Here is a tiny trained network, its code and every weight. The questions are about switching its units off for an input and a class, where a switched-off unit gives its printed mean instead of its output.

import numpy as np


def w(rows, s, z=0):
    codes = np.array(rows[::2]) - 128.0
    scale = np.full(codes.shape[1], s)
    scale[-1] = z or s
    return codes * scale


def f(y):
    return y / 2 * (1 + np.tanh(0.7978845608 * (y + 0.044715 * y**3)))


def log_softmax(a):
    a = a - a.max(-1, keepdims=True)
    return a - np.log(np.exp(a).sum(-1, keepdims=True))


def net(x, mask):
    res = np.array(x, float).reshape(1, 6) / 4 @ E
    y = f(res @ A[0][:, :-1].T + A[0][:, -1])
    res = res + np.where(mask, y, B[0][:, -1]) @ B[0][:, :-1]
    return log_softmax(res[-1] @ U[:, :-1].T + U[:, -1])


A, B = {}, {}
E = w([
[130,150,102,52,80,72,94,127,115,189,118],'x0',
[153,122,69,121,134,185,63,131,126,89,81],'x1',
[51,149,140,96,144,134,134,57,63,88,164],'x2',
[117,169,107,150,253,149,84,98,99,167,155],'x3',
[122,120,156,65,167,83,197,170,61,136,62],'x4',
[147,58,187,72,179,164,129,129,173,143,142],'x5',
],0.012)
A[0] = w([
[58,210,90,135,169,161,87,88,75,140,177,121],'N0',
[94,53,148,26,105,99,155,150,113,141,112,165],'N1',
[130,85,179,184,126,143,155,158,126,76,81,135],'N2',
[123,107,85,205,103,96,146,155,118,75,127,202],'N3',
[244,101,136,100,104,192,104,156,210,137,115,170],'N4',
[151,112,144,117,106,146,162,207,138,156,73,149],'N5',
[146,151,197,144,113,119,171,149,142,76,155,105],'N6',
[113,87,115,203,124,126,166,125,206,81,122,150],'N7',
[153,115,85,137,110,93,97,164,104,168,101,156],'N8',
[159,121,82,154,168,185,111,108,181,51,157,253],'N9',
[137,106,176,127,130,136,130,116,90,83,100,46],'N10',
[199,102,113,138,89,96,88,159,177,136,118,198],'N11',
[56,148,81,174,137,175,70,49,87,134,134,105],'N12',
[170,111,144,187,80,103,170,107,185,130,160,111],'N13',
[81,119,150,71,161,102,151,152,120,185,124,225],'N14',
[105,134,152,190,104,102,176,123,115,159,146,135],'N15',
[95,106,131,49,168,99,144,140,139,143,114,214],'N16',
[133,183,40,133,65,141,122,156,132,157,140,160],'N17',
[124,163,102,116,64,107,176,156,125,159,127,201],'N18',
[158,83,137,155,124,195,170,146,168,111,69,167],'N19',
[132,176,108,105,78,99,122,120,110,180,54,128],'N20',
[173,153,109,157,92,138,133,103,218,118,148,163],'N21',
[164,157,113,117,90,101,164,169,167,159,129,147],'N22',
[154,246,67,116,96,57,108,121,105,165,92,154],'N23',
[166,143,151,140,221,119,151,149,113,208,150,135],'N24',
[153,146,141,198,65,81,166,175,103,155,149,212],'N25',
[102,133,172,162,89,110,129,123,113,122,150,126],'N26',
[110,110,152,103,87,81,176,131,101,128,164,169],'N27',
[99,151,144,134,156,164,156,109,71,92,112,210],'N28',
[185,77,153,131,123,182,91,124,187,165,120,136],'N29',
[122,175,107,145,88,124,85,154,82,98,145,224],'N30',
[84,155,184,54,111,117,137,79,137,133,153,106],'N31',
],0.011,0.0051)
B[0] = w([
[12,211,100,154,116,114,174,79,120,150,154,255],'N0',
[196,56,161,58,1,168,171,63,65,82,123,228],'N1',
[94,43,154,134,204,146,210,125,127,91,82,193],'N2',
[94,89,110,160,231,159,115,87,173,73,109,212],'N3',
[218,97,108,147,61,121,187,224,112,152,194,246],'N4',
[141,33,92,83,148,104,144,143,69,108,55,203],'N5',
[97,60,118,136,174,149,115,104,78,140,153,173],'N6',
[86,77,155,162,169,170,90,154,145,152,149,208],'N7',
[173,162,120,113,170,111,143,167,119,92,90,188],'N8',
[112,161,216,246,154,118,222,181,142,148,170,246],'N9',
[135,140,148,115,150,164,158,117,76,96,109,147],'N10',
[213,80,60,120,100,122,100,193,181,125,156,229],'N11',
[44,228,101,203,57,103,157,125,152,88,189,241],'N12',
[68,47,98,146,128,179,63,144,153,157,141,198],'N13',
[162,148,173,56,82,98,55,84,83,174,86,221],'N14',
[42,99,144,99,134,96,54,94,165,144,83,181],'N15',
[162,130,210,73,72,103,137,95,44,178,97,208],'N16',
[177,183,71,120,160,150,111,151,198,86,154,224],'N17',
[156,92,102,79,130,121,42,112,164,64,74,210],'N18',
[150,71,157,167,200,136,169,167,135,116,129,205],'N19',
[216,178,78,39,128,132,95,112,159,74,104,205],'N20',
[126,115,120,153,106,189,74,163,199,161,176,216],'N21',
[143,87,80,100,138,148,92,158,152,109,60,194],'N22',
[177,236,109,76,153,116,58,114,193,64,66,248],'N23',
[139,187,176,138,186,19,92,125,114,254,80,216],'N24',
[88,82,73,99,187,122,56,120,184,121,94,228],'N25',
[88,80,118,140,150,139,86,61,129,133,152,164],'N26',
[99,88,99,46,75,181,59,79,103,89,163,202],'N27',
[16,204,208,114,156,133,221,99,90,135,126,206],'N28',
[194,111,151,164,87,121,145,188,171,217,187,209],'N29',
[116,167,127,138,141,166,122,126,170,40,111,214],'N30',
[166,154,193,118,103,138,130,64,110,128,181,189],'N31',
],0.0075,0.013)
U = w([
[169,159,76,118,146,133,88,127,169,51,78,158],'0',
[124,124,197,82,55,153,125,2,78,97,148,145],'1',
[112,194,180,128,180,43,104,80,89,242,103,166],'2',
[96,94,187,190,230,158,207,140,99,88,102,152],'3',
[21,205,112,209,123,133,147,80,127,100,174,118],'4',
[63,36,117,153,165,152,75,103,152,123,119,108],'5',
[167,113,130,223,114,159,129,191,179,171,215,157],'6',
[189,63,106,119,88,122,152,179,84,142,100,2],'7',
],0.0097,0.0027)

Each question gives the input, the list of numbers given to net, and the class t.
The units are the neurons (one row each of A and B). Each row of codes is followed by its name. A weight is (code - 128) times the scale printed after its matrix; where a second scale follows, it is the last column's (A, B and U).
mask holds one flag per neuron, in row order. A switched-off neuron (its flag False) gives its mean, the last column of its row in B, instead of its output. The means were averaged over made-up inputs and are rounded, as every weight is.
A unit's drop is (log p(t) with every unit on - log p(t) with that unit switched off) / (log p(t) with every unit on - log p(t) with every unit switched off).
The circuit of an input: a set's keep is (log p(t) with only the set's units on - log p(t) with every unit switched off) / (log p(t) with every unit on - log p(t) with every unit switched off). Starting from the 12 units with the biggest drops (on a tie, the unit counted first), units are removed one at a time, each time the one whose removal leaves the highest keep (on an exact tie, the one counted first), for as long as the keep stays at least 0.8.
units of the circuit, in order: the units of the circuit, biggest drop first
top k neurons: the k neurons with the biggest drops, biggest first
drop of u: that unit's drop, to one decimal
input [-6,7,1,2,0,8], class 6: units of the circuit, in order -> (N29)
input [-7,2,5,-7,-6,-3], class 3: units of the circuit, in order -> (N9, N2)
input [7,2,-7,3,-2,2], class 6: top 4 neurons -> (N4, N29, N1, N21)
input [-5,5,-7,4,5,3], class 3: top 3 neurons -> (N2, N5, N19)
input [-8,-7,-4,3,7,-1], class 2: top 2 neurons -> (N24, N14)
input [-5,-5,8,1,-1,3], class 4: top 2 neurons -> (N1, N0)
input [0,-8,-5,-6,8,1], class 1: top 3 neurons -> (N1, N27, N14)
input [5,-7,-7,4,1,-1], class 0: top 2 neurons -> (N22, N23)
input [5,8,-5,6,1,2], class 6: top 2 neurons -> (N4, N29)
input [-5,-7,-8,5,-2,-4], class 5: top 2 neurons -> (N25, N15)
input [8,-4,-6,-1,-4,3], class 7: top 2 neurons -> (N4, N29)
input [-3,-6,7,7,-6,8], class 4: top 2 neurons -> (N12, N0)
input [-7,-5,-5,-6,6,4], class 7: top 4 neurons -> (N1, N4, N5, N0)
input [-8,6,3,0,-4,-2], class 4: units of the circuit, in order -> (N12)
input [-8,5,7,-6,-2,-5], class 4: top 2 neurons -> (N12, N5)
input [-8,4,-7,-6,5,4], class 3: top 2 neurons -> (N2, N19)
input [7,8,2,7,4,8], class 2: drop of N24 -> 0.3
input [-5,0,0,-2,-2,0], class 3: drop of N2 -> 0.2
input [-4,-6,7,7,1,4], class 2: drop of N24 -> 0.4
input [1,1,3,2,4,7], class 1: units of the circuit, in order -> (N1)
